Below are the code and all the weights of a small trained network. Each question names an input and a target symbol and asks about switching units off, where a switched-off unit gives its printed mean instead of its output.

import numpy as np


def w(rows, s, z=0):
    codes = np.array(rows[::2]) - 128.0
    scale = np.full(codes.shape[1], s)
    scale[-1] = z or s
    return codes * scale


def norm(h):
    return h / np.sqrt((h * h).mean(-1, keepdims=True) + 1e-5)


def f(y):
    return y / 2 * (1 + np.tanh(0.7978845608 * (y + 0.044715 * y**3)))


def softmax(a):
    e = np.exp(a - a.max(-1, keepdims=True))
    return e / e.sum(-1, keepdims=True)


def log_softmax(a):
    a = a - a.max(-1, keepdims=True)
    return a - np.log(np.exp(a).sum(-1, keepdims=True))


def net(x, mask):
    ids = ['αβγδεζηθξπστφψω'.index(c) for c in x.split()]
    T = len(ids)
    res = E[ids] + P[:T]
    r = norm(res)
    for j in range(2):
        rows = slice(4 * j, 4 * j + 4)
        q, k, v = (r @ M[0][rows].T for M in (Q, K, V))
        z = softmax(np.where(np.tri(T) > 0, q @ k.T / 4**0.5, -1e9)) @ v
        o = O[0][rows]
        res = res + np.where(mask[j], z, o[:, -1]) @ o[:, :-1]
    y = f(norm(res) @ A[0][:, :-1].T + A[0][:, -1])
    res = res + np.where(mask[2:10], y, B[0][:, -1]) @ B[0][:, :-1]
    return log_softmax(norm(res)[-1] @ U[:, :-1].T + U[:, -1])


Q, K, V, O, A, B = {}, {}, {}, {}, {}, {}
E = w([
[162,240,184,163],'α',
[213,218,124,53],'β',
[158,101,24,153],'γ',
[224,97,111,84],'δ',
[111,71,98,204],'ε',
[76,134,107,109],'ζ',
[200,109,180,46],'η',
[76,95,79,35],'θ',
[84,88,108,15],'ξ',
[73,47,139,138],'π',
[3,117,143,109],'σ',
[210,129,144,149],'τ',
[57,110,139,116],'φ',
[96,89,143,232],'ψ',
[110,184,189,129],'ω',
],0.016)
P = w([
[248,31,104,65],'0',
[193,58,134,112],'1',
[183,70,175,115],'2',
[167,86,196,117],'3',
[161,92,230,104],'4',
[156,113,204,132],'5',
[165,103,253,97],'6',
[189,114,233,99],'7',
],0.0043)
Q[0] = w([
[1,161,18,131],'h1',
[87,218,84,52],'h1',
[82,65,170,63],'h1',
[46,75,63,137],'h1',
[179,132,154,219],'h2',
[119,28,69,180],'h2',
[147,92,193,44],'h2',
[7,239,211,203],'h2',
],0.0089)
K[0] = w([
[182,166,72,112],'h1',
[116,132,90,43],'h1',
[102,108,140,134],'h1',
[80,83,72,90],'h1',
[147,134,109,164],'h2',
[136,59,100,71],'h2',
[132,141,250,150],'h2',
[81,114,133,74],'h2',
],0.012)
V[0] = w([
[65,91,106,156],'h1',
[134,156,42,18],'h1',
[202,178,28,57],'h1',
[184,104,187,232],'h1',
[105,93,253,108],'h2',
[100,81,202,170],'h2',
[170,109,83,210],'h2',
[60,138,66,123],'h2',
],0.0062)
O[0] = w([
[176,191,97,138,126],'h1',
[102,144,238,8,145],'h1',
[48,142,188,170,100],'h1',
[82,223,110,91,119],'h1',
[2,98,45,175,197],'h2',
[153,117,197,186,124],'h2',
[161,131,164,148,111],'h2',
[89,114,83,75,4],'h2',
],0.0068,0.0027)
A[0] = w([
[151,127,188,198,211],'n1',
[186,165,84,57,131],'n2',
[79,156,149,183,89],'n3',
[167,190,147,9,80],'n4',
[111,97,108,104,253],'n5',
[209,204,144,127,183],'n6',
[140,196,75,118,141],'n7',
[148,105,28,56,71],'n8',
],0.012,0.0033)
B[0] = w([
[195,75,95,97,174],'n1',
[114,165,124,158,218],'n2',
[190,162,210,127,135],'n3',
[83,183,88,197,224],'n4',
[103,126,229,181,186],'n5',
[2,80,118,68,254],'n6',
[108,108,155,223,134],'n7',
[154,168,216,83,173],'n8',
],0.0097,0.0074)
U = w([
[63,141,204,67,211],'α',
[80,124,161,171,150],'β',
[142,20,154,179,92],'γ',
[140,147,110,170,53],'δ',
[197,156,108,118,99],'ε',
[123,47,35,85,158],'ζ',
[218,166,180,171,139],'η',
[197,116,141,144,67],'θ',
[224,92,96,58,98],'ξ',
[226,127,40,218,255],'π',
[118,127,59,91,31],'σ',
[144,159,108,175,38],'τ',
[172,186,170,166,18],'φ',
[158,176,85,85,97],'ψ',
[57,250,34,142,187],'ω',
],0.013,0.0051)

Each question gives the input, a string of symbols that net reads in full, and the target symbol t.
The units are the heads (4 rows each of Q, K, V and O) and the neurons (one row each of A and B). Each row of codes is followed by its name. A weight is (code - 128) times the scale printed after its matrix; where a second scale follows, it is the last column's (O, A, B and U).
mask holds one flag per unit, heads first, then neurons. A switched-off unit (its flag False) gives its mean, the last column of its rows in O or B, instead of its output. The means were averaged over made-up inputs and are rounded, as every weight is.
A unit's drop is (log p(t) with every unit on - log p(t) with that unit switched off) / (log p(t) with every unit on - log p(t) with every unit switched off).
The circuit of an input: a set's keep is (log p(t) with only the set's units on - log p(t) with every unit switched off) / (log p(t) with every unit on - log p(t) with every unit switched off). Starting from all 10 units, units are removed one at a time, each time the one whose removal leaves the highest keep (on an exact tie, the one counted first), for as long as the keep stays at least 0.8.
units of the circuit, in order: the units of the circuit, biggest drop first
top k neurons: the k neurons with the biggest drops, biggest first
heads that matter: for each layer, one digit per head in row order, 1 if its drop is at least 0.15 and else 0, layers parted by /
drop of u: that unit's drop, to one decimal
input ξ δ α φ ε, target π: units of the circuit, in order	(n6 h1)
input φ γ δ δ δ, target α: top 3 neurons	(n6 n4 n2)
input σ δ γ, target α: units of the circuit, in order	(n8 h1)
input δ φ δ θ π, target γ: units of the circuit, in order	(n6 h1)
input δ τ δ δ, target ζ: top 2 neurons	(n8 n1)
input β φ β ξ γ τ, target ζ: units of the circuit, in order	(n6 n1)
input ζ β θ τ φ τ δ δ, target ζ: top neuron	(n6)
input φ ψ δ, target π: top 2 neurons	(n7 n2)
input β δ ε δ, target ω: heads that matter	10
input δ ψ δ, target π: heads that matter	11
input β ω ω, target η: top 2 neurons	(n3 n6)
input δ φ β τ φ τ ψ τ, target π: heads that matter	10
input φ τ α β φ β ξ π, target γ: top 2 neurons	(n6 n4)
input φ η α, target α: top 2 neurons	(n6 n4)
input ε δ δ π γ, target α: top 2 neurons	(n8 n4)
input δ δ φ τ τ β, target ω: top 2 neurons	(n4 n5)
input δ ε δ, target ω: drop of h1	0.8
input δ δ σ γ δ φ δ ε, target π: drop of n6	0.3
input τ β σ δ φ β φ ω, target η: drop of n6	0.7
input δ δ τ δ δ δ α, target α: drop of n5	0.1
